Here is a tiny trained network, its code and every weight. The questions are about switching its units off for an input and a target symbol, where a switched-off unit gives its printed mean instead of its output.

import numpy as np


def w(rows, s, z=0):
    codes = np.array(rows[::2]) - 128.0
    scale = np.full(codes.shape[1], s)
    scale[-1] = z or s
    return codes * scale


def norm(h):
    return h / np.sqrt((h * h).mean(-1, keepdims=True) + 1e-5)


def softmax(a):
    e = np.exp(a - a.max(-1, keepdims=True))
    return e / e.sum(-1, keepdims=True)


def log_softmax(a):
    a = a - a.max(-1, keepdims=True)
    return a - np.log(np.exp(a).sum(-1, keepdims=True))


def net(x, mask):
    ids = ['ΘΨγδεζηλπφω'.index(c) for c in x.split()]
    T = len(ids)
    res = E[ids] + P[:T]
    u = 0
    for l in range(2):
        r = norm(res)
        for j in range(3):
            rows = slice(4 * j, 4 * j + 4)
            q, k, v = (r @ M[l][rows].T for M in (Q, K, V))
            z = softmax(np.where(np.tri(T) > 0, q @ k.T / 4**0.5, -1e9)) @ v
            o = O[l][rows]
            res = res + np.where(mask[u + j], z, o[:, -1]) @ o[:, :-1]
        u += 3
    return log_softmax(norm(res)[-1] @ U[:, :-1].T + U[:, -1])


Q, K, V, O = {}, {}, {}, {}
E = w([
[150,139,198,137,135],'Θ',
[2,176,145,118,139],'Ψ',
[165,143,12,146,155],'γ',
[18,156,134,207,150],'δ',
[25,160,143,203,182],'ε',
[191,77,53,179,124],'ζ',
[162,114,115,163,35],'η',
[122,119,190,89,124],'λ',
[131,119,161,95,176],'π',
[123,131,193,91,111],'φ',
[125,123,23,72,97],'ω',
],0.00093)
P = w([
[71,69,123,147,143],'0',
[199,249,135,126,117],'1',
[71,20,134,125,136],'2',
[166,210,135,155,144],'3',
[92,68,137,97,105],'4',
[149,152,140,167,171],'5',
[103,141,136,100,103],'6',
[127,78,141,155,164],'7',
[121,176,125,127,115],'8',
[115,81,131,138,138],'9',
[125,160,128,137,125],'10',
[117,98,128,134,130],'11',
[125,148,124,142,124],'12',
[114,73,147,151,67],'13',
],0.0016)
Q[0] = w([
[36,141,97,68,80],'0.h1',
[127,197,89,89,145],'0.h1',
[130,168,126,65,136],'0.h1',
[206,111,117,72,76],'0.h1',
[245,103,149,81,133],'0.h2',
[6,57,104,90,126],'0.h2',
[247,81,124,51,134],'0.h2',
[240,132,155,29,68],'0.h2',
[254,82,137,98,186],'0.h3',
[133,111,129,29,66],'0.h3',
[220,35,125,42,121],'0.h3',
[15,21,113,225,162],'0.h3',
],0.0044)
K[0] = w([
[164,109,72,236,192],'0.h1',
[131,28,109,166,109],'0.h1',
[99,65,130,163,133],'0.h1',
[148,98,212,101,206],'0.h1',
[29,183,236,10,236],'0.h2',
[180,217,45,255,40],'0.h2',
[48,224,213,33,230],'0.h2',
[53,155,238,157,247],'0.h2',
[20,168,252,88,83],'0.h3',
[165,184,174,217,243],'0.h3',
[84,242,239,144,157],'0.h3',
[156,241,5,115,1],'0.h3',
],0.0041)
V[0] = w([
[120,139,68,236,46],'0.h1',
[58,54,154,41,65],'0.h1',
[161,217,110,76,121],'0.h1',
[147,127,178,153,230],'0.h1',
[207,47,94,167,143],'0.h2',
[164,143,103,225,51],'0.h2',
[123,119,154,181,3],'0.h2',
[92,185,215,148,121],'0.h2',
[187,132,71,4,84],'0.h3',
[88,113,7,101,212],'0.h3',
[165,89,52,243,136],'0.h3',
[214,93,205,176,167],'0.h3',
],0.0039)
O[0] = w([
[58,151,178,211,207,136],'0.h1',
[200,225,158,181,35,154],'0.h1',
[55,91,85,85,73,41],'0.h1',
[190,33,117,29,162,175],'0.h1',
[235,85,162,69,139,118],'0.h2',
[170,169,185,149,206,116],'0.h2',
[188,221,175,216,167,103],'0.h2',
[83,107,114,224,141,120],'0.h2',
[155,202,206,36,58,11],'0.h3',
[13,60,164,54,69,247],'0.h3',
[109,31,200,103,203,175],'0.h3',
[253,46,75,112,165,55],'0.h3',
],0.0039,0.0013)
Q[1] = w([
[24,87,25,229,176],'1.h1',
[7,51,153,159,139],'1.h1',
[53,218,66,130,3],'1.h1',
[200,71,212,10,214],'1.h1',
[66,180,237,133,233],'1.h2',
[20,13,105,100,39],'1.h2',
[133,1,238,19,189],'1.h2',
[16,5,253,45,189],'1.h2',
[187,1,3,211,246],'1.h3',
[8,107,253,52,138],'1.h3',
[215,252,222,182,214],'1.h3',
[200,30,45,37,100],'1.h3',
],0.0041)
K[1] = w([
[67,33,95,237,172],'1.h1',
[15,72,57,139,151],'1.h1',
[110,160,28,200,19],'1.h1',
[146,156,160,11,203],'1.h1',
[162,225,111,251,216],'1.h2',
[49,190,114,2,172],'1.h2',
[233,215,169,19,244],'1.h2',
[161,244,116,60,250],'1.h2',
[170,15,20,254,174],'1.h3',
[61,179,97,15,230],'1.h3',
[212,184,234,144,225],'1.h3',
[125,23,92,124,36],'1.h3',
],0.0042)
V[1] = w([
[135,191,235,182,126],'1.h1',
[57,87,92,35,88],'1.h1',
[98,132,143,34,102],'1.h1',
[163,46,40,190,124],'1.h1',
[115,54,174,167,169],'1.h2',
[90,139,179,42,142],'1.h2',
[166,166,76,129,233],'1.h2',
[84,8,137,194,59],'1.h2',
[21,87,165,161,147],'1.h3',
[145,86,105,54,175],'1.h3',
[173,44,237,107,187],'1.h3',
[199,186,108,18,138],'1.h3',
],0.0018)
O[1] = w([
[165,74,47,61,127,90],'1.h1',
[161,182,199,209,201,182],'1.h1',
[171,160,116,195,184,116],'1.h1',
[51,191,202,83,105,178],'1.h1',
[163,199,126,73,39,200],'1.h2',
[134,70,53,167,88,146],'1.h2',
[55,105,208,166,71,89],'1.h2',
[236,221,129,114,166,231],'1.h2',
[253,145,129,120,86,247],'1.h3',
[102,186,152,185,108,127],'1.h3',
[108,221,2,156,31,138],'1.h3',
[37,127,135,227,177,12],'1.h3',
],0.0019,0.0012)
U = w([
[244,74,16,198,215,23],'Θ',
[8,213,10,244,16,164],'Ψ',
[6,10,234,5,200,99],'γ',
[31,74,54,252,241,5],'δ',
[8,6,5,234,243,50],'ε',
[249,23,245,11,247,195],'ζ',
[241,254,248,240,244,224],'η',
[248,213,33,165,15,18],'λ',
[242,10,9,6,11,228],'π',
[249,240,23,211,13,68],'φ',
[13,253,249,10,7,228],'ω',
],0.0046,0.003)

Each question gives the input, a string of symbols that net reads in full, and the target symbol t.
The units are the heads (4 rows each of Q, K, V and O). Each row of codes is followed by its name. A weight is (code - 128) times the scale printed after its matrix; where a second scale follows, it is the last column's (O and U).
mask holds one flag per head, layer by layer. A switched-off head (its flag False) gives its mean, the last column of its rows in O, instead of its output. The means were averaged over made-up inputs and are rounded, as every weight is.
A unit's drop is (log p(t) with every unit on - log p(t) with that unit switched off) / (log p(t) with every unit on - log p(t) with every unit switched off).
The circuit of an input: a set's keep is (log p(t) with only the set's units on - log p(t) with every unit switched off) / (log p(t) with every unit on - log p(t) with every unit switched off). Starting from all 6 units, units are removed one at a time, each time the one whose removal leaves the highest keep (on an exact tie, the one counted first), for as long as the keep stays at least 0.8.
circuit, biggest first: the units of the circuit, biggest drop first
most important unit: the unit with the biggest drop
heads that matter: for each layer, one digit per head in row order, 1 if its drop is at least 0.15 and else 0, layers parted by /
input π ω π ζ λ γ π π, target π: circuit, biggest first => [0.h1]
input δ π Ψ, target Ψ: heads that matter => 011 / 000
input Ψ γ φ π π η, target π: circuit, biggest first => [0.h2; 1.h3]
input φ η π λ, target π: circuit, biggest first => [1.h1; 0.h1]
input π ω ε φ Ψ γ, target Ψ: heads that matter => 001 / 000
input π ε λ, target ε: heads that matter => 111 / 000
input π ω ε λ, target ε: heads that matter => 001 / 000
input π ζ ζ η, target ζ: heads that matter => 011 / 000
input η ω λ δ ζ η π Ψ ε φ, target ε: heads that matter => 011 / 100
input ω π π Ψ π, target Ψ: circuit, biggest first => [0.h2; 0.h3]
input Θ Ψ π γ, target π: circuit, biggest first => [0.h2; 0.h1]
input π ω ε η, target ε: heads that matter => 001 / 000
input ζ Ψ λ η ε ω Ψ ε ω π ω η, target ω: heads that matter => 001 / 000
input ε ε ζ π ε, target ζ: circuit, biggest first => [0.h2]
input η δ π φ ζ Ψ λ π η, target π: circuit, biggest first => [1.h1; 0.h3]
input φ η η φ ω Ψ φ Θ Ψ Θ, target Ψ: circuit, biggest first => [0.h2; 0.h1]
input π Ψ π φ π π η Ψ η π Θ ε, target η: heads that matter => 010 / 000
input π π φ Ψ ω, target Ψ: circuit, biggest first => [0.h2; 0.h3]
input ζ π ζ δ δ ε ζ, target ε: heads that matter => 000 / 000
input Ψ δ π ζ φ, target ζ: most important unit => 1.h3
input π ζ φ ζ φ λ δ φ π π π Θ, target π: heads that matter => 100 / 000
input ε π π ω ε ω φ γ φ ω ζ Θ Ψ, target ζ: heads that matter => 010 / 000
input γ η π ω λ, target ω: circuit, biggest first => [0.h3; 0.h1]
